Below are the code and all the weights of a small trained network. Each question names an input and a target symbol and asks about switching units off, where a switched-off unit gives its printed mean instead of its output.

import numpy as np


def w(rows, s, z=0):
    codes = np.array(rows[::2]) - 128.0
    scale = np.full(codes.shape[1], s)
    scale[-1] = z or s
    return codes * scale


def norm(h):
    return h / np.sqrt((h * h).mean(-1, keepdims=True) + 1e-5)


def f(y):
    return np.maximum(y, 0)


def softmax(a):
    e = np.exp(a - a.max(-1, keepdims=True))
    return e / e.sum(-1, keepdims=True)


def log_softmax(a):
    a = a - a.max(-1, keepdims=True)
    return a - np.log(np.exp(a).sum(-1, keepdims=True))


def net(x, mask):
    ids = ['ΘΛΦΨΩαεξστ'.index(c) for c in x.split()]
    T = len(ids)
    res = E[ids] + P[:T]
    u = 0
    for l in range(2):
        q, k, v = (norm(res) @ M[l].T for M in (Q, K, V))
        z = softmax(np.where(np.tri(T) > 0, q @ k.T / 3**0.5, -1e9)) @ v
        res = res + np.where(mask[u], z, O[l][:, -1]) @ O[l][:, :-1]
        u += 1
        y = f(norm(res) @ A[l][:, :-1].T + A[l][:, -1])
        res = res + np.where(mask[u : u + 8], y, B[l][:, -1]) @ B[l][:, :-1]
        u += 8
    return log_softmax(norm(res)[-1] @ U[:, :-1].T + U[:, -1])


Q, K, V, O, A, B = {}, {}, {}, {}, {}, {}
E = w([
[152,107,182,125,120,81],'Θ',
[105,141,122,253,77,110],'Λ',
[193,105,144,117,102,138],'Φ',
[112,133,161,115,136,121],'Ψ',
[149,84,103,142,152,165],'Ω',
[92,111,151,128,172,114],'α',
[66,103,97,114,147,174],'ε',
[102,130,126,121,171,145],'ξ',
[128,107,132,106,83,164],'σ',
[150,102,167,154,193,93],'τ',
],0.024)
P = w([
[132,101,136,110,105,57],'0',
[124,87,205,138,149,92],'1',
[128,111,104,102,124,26],'2',
[103,88,224,161,134,121],'3',
[152,98,71,51,140,2],'4',
[69,234,154,233,98,205],'5',
[135,32,113,158,184,27],'6',
],0.0085)
Q[0] = w([
[109,65,235,185,145,164],'0.h1',
[140,236,149,125,123,223],'0.h1',
[113,1,213,100,181,90],'0.h1',
],0.011)
K[0] = w([
[100,141,44,142,117,99],'0.h1',
[187,95,130,4,155,66],'0.h1',
[140,220,116,224,88,108],'0.h1',
],0.011)
V[0] = w([
[185,169,130,2,209,187],'0.h1',
[140,156,144,116,151,161],'0.h1',
[158,187,61,87,151,89],'0.h1',
],0.0066)
O[0] = w([
[128,21,212,1,142,151,3],'0.h1',
[172,78,118,61,214,117,92],'0.h1',
[134,93,185,120,162,119,50],'0.h1',
],0.0087,0.0057)
A[0] = w([
[65,100,62,153,218,180,194],'0.n1',
[211,115,160,87,104,59,79],'0.n2',
[73,108,80,163,171,47,47],'0.n3',
[157,179,196,100,235,99,52],'0.n4',
[153,254,107,124,242,221,139],'0.n5',
[84,230,160,108,211,97,159],'0.n6',
[173,153,88,158,159,182,3],'0.n7',
[210,119,145,107,217,82,76],'0.n8',
],0.006,0.0025)
B[0] = w([
[182,101,188,132,45,79,253],'0.n1',
[104,151,107,123,158,194,196],'0.n2',
[136,163,111,138,129,175,219],'0.n3',
[118,73,108,69,64,186,166],'0.n4',
[126,106,134,221,164,88,177],'0.n5',
[128,85,101,131,3,130,204],'0.n6',
[172,148,171,148,223,111,145],'0.n7',
[78,142,70,163,34,109,179],'0.n8',
],0.0063,0.0039)
Q[1] = w([
[133,151,7,84,112,67],'1.h1',
[145,82,42,90,113,61],'1.h1',
[114,167,161,46,184,109],'1.h1',
],0.014)
K[1] = w([
[104,107,250,209,119,184],'1.h1',
[127,146,191,147,156,213],'1.h1',
[159,60,159,106,86,125],'1.h1',
],0.014)
V[1] = w([
[6,122,116,141,139,131],'1.h1',
[112,191,182,79,101,69],'1.h1',
[142,76,142,177,170,57],'1.h1',
],0.014)
O[1] = w([
[103,222,194,53,128,211,150],'1.h1',
[177,221,77,111,171,9,66],'1.h1',
[176,124,123,165,236,176,252],'1.h1',
],0.012,0.0038)
A[1] = w([
[116,63,149,30,198,103,112],'1.n1',
[99,92,196,25,135,157,49],'1.n2',
[170,120,180,211,149,156,94],'1.n3',
[96,194,162,117,45,24,116],'1.n4',
[131,236,140,137,138,135,253],'1.n5',
[102,152,27,142,50,194,43],'1.n6',
[6,119,158,127,90,136,188],'1.n7',
[196,116,132,97,80,150,175],'1.n8',
],0.012,0.003)
B[1] = w([
[250,128,140,94,113,111,136],'1.n1',
[186,151,153,123,101,68,168],'1.n2',
[136,208,97,69,145,128,230],'1.n3',
[142,177,76,107,116,185,201],'1.n4',
[49,81,169,101,141,92,254],'1.n5',
[180,110,192,141,126,163,195],'1.n6',
[138,119,102,221,148,134,201],'1.n7',
[77,119,96,196,143,123,158],'1.n8',
],0.016,0.0088)
U = w([
[95,203,63,75,104,108,164],'Θ',
[167,176,56,146,41,189,36],'Λ',
[254,167,181,111,118,98,131],'Φ',
[117,71,98,148,96,54,238],'Ψ',
[210,185,128,142,246,211,46],'Ω',
[85,83,196,56,196,106,252],'α',
[104,52,146,153,190,224,194],'ε',
[112,147,156,158,186,135,76],'ξ',
[155,133,226,133,61,168,150],'σ',
[156,172,109,160,243,33,30],'τ',
],0.0095,0.0032)

Each question gives the input, a string of symbols that net reads in full, and the target symbol t.
The units are the heads (3 rows each of Q, K, V and O) and the neurons (one row each of A and B). Each row of codes is followed by its name. A weight is (code - 128) times the scale printed after its matrix; where a second scale follows, it is the last column's (O, A, B and U).
mask holds one flag per unit, layer by layer, with each layer's heads first. A switched-off unit (its flag False) gives its mean, the last column of its rows in O or B, instead of its output. The means were averaged over made-up inputs and are rounded, as every weight is.
A unit's drop is (log p(t) with every unit on - log p(t) with that unit switched off) / (log p(t) with every unit on - log p(t) with every unit switched off).
The circuit of an input: a set's keep is (log p(t) with only the set's units on - log p(t) with every unit switched off) / (log p(t) with every unit on - log p(t) with every unit switched off). Starting from the 12 units with the biggest drops (on a tie, the unit counted first), units are removed one at a time, each time the one whose removal leaves the highest keep (on an exact tie, the one counted first), for as long as the keep stays at least 0.8.
circuit, biggest first: the units of the circuit, biggest drop first
most important unit: the unit with the biggest drop
top k neurons: the k neurons with the biggest drops, biggest first
top k neurons in layer l: the k neurons of layer l with the biggest drops, biggest first
drop of u: that unit's drop, to one decimal
input Φ Φ ξ Θ, target Φ: top 3 neurons : 0.n1; 1.n2; 1.n1
input α Φ Ψ Θ σ Ψ Ω, target Θ: circuit, biggest first : 1.h1
input Ω Ψ Φ τ Φ, target Ω: circuit, biggest first : 1.h1; 0.n6
input ε Θ Φ, target τ: circuit, biggest first : 1.h1; 0.n1
input Ψ Φ Ψ ε Ω Φ, target ε: circuit, biggest first : 0.h1; 1.h1
input Φ Φ τ ξ, target Ω: circuit, biggest first : 1.n5; 0.h1
input Ω Ψ σ Ω Φ, target ε: circuit, biggest first : 0.n6; 1.h1
input σ σ Ω, target Λ: circuit, biggest first : 1.h1; 1.n5
input Φ α σ Ω, target Λ: top 2 neurons : 1.n4; 1.n5
input σ ξ σ, target Φ: circuit, biggest first : 0.h1; 1.n2
input Ψ τ Θ τ ξ, target Ω: circuit, biggest first : 1.h1; 1.n5
input Φ Φ ξ τ Φ Φ ε, target Ψ: circuit, biggest first : 1.h1; 0.h1; 0.n1
input Θ σ Ω ξ Θ Φ, target τ: top 2 neurons in layer 0 : 0.n1; 0.n8
input Φ Θ Θ σ, target τ: circuit, biggest first : 1.h1
input ε ε Θ, target σ: top 4 neurons : 1.n2; 1.n3; 1.n7; 0.n8
input σ Ω τ σ Ψ α, target Θ: top 2 neurons in layer 1 : 1.n4; 1.n5
input Θ Φ α α Ω σ α, target Λ: top 2 neurons : 0.n6; 1.n4
input Φ α Ψ, target α: top 2 neurons in layer 1 : 1.n5; 1.n3
input Φ ε Φ, target σ: top 2 neurons : 1.n2; 1.n3
input Φ α Ω Λ σ, target σ: most important unit : 1.n6
input Ω Φ α Θ σ Φ ξ, target Ψ: drop of 0.n8 : 0.0
input ξ Ψ Φ ε α τ Φ, target Ω: drop of 1.n3 : 0.1
input Ω Ψ Φ, target Θ: drop of 0.n4 : 0.1
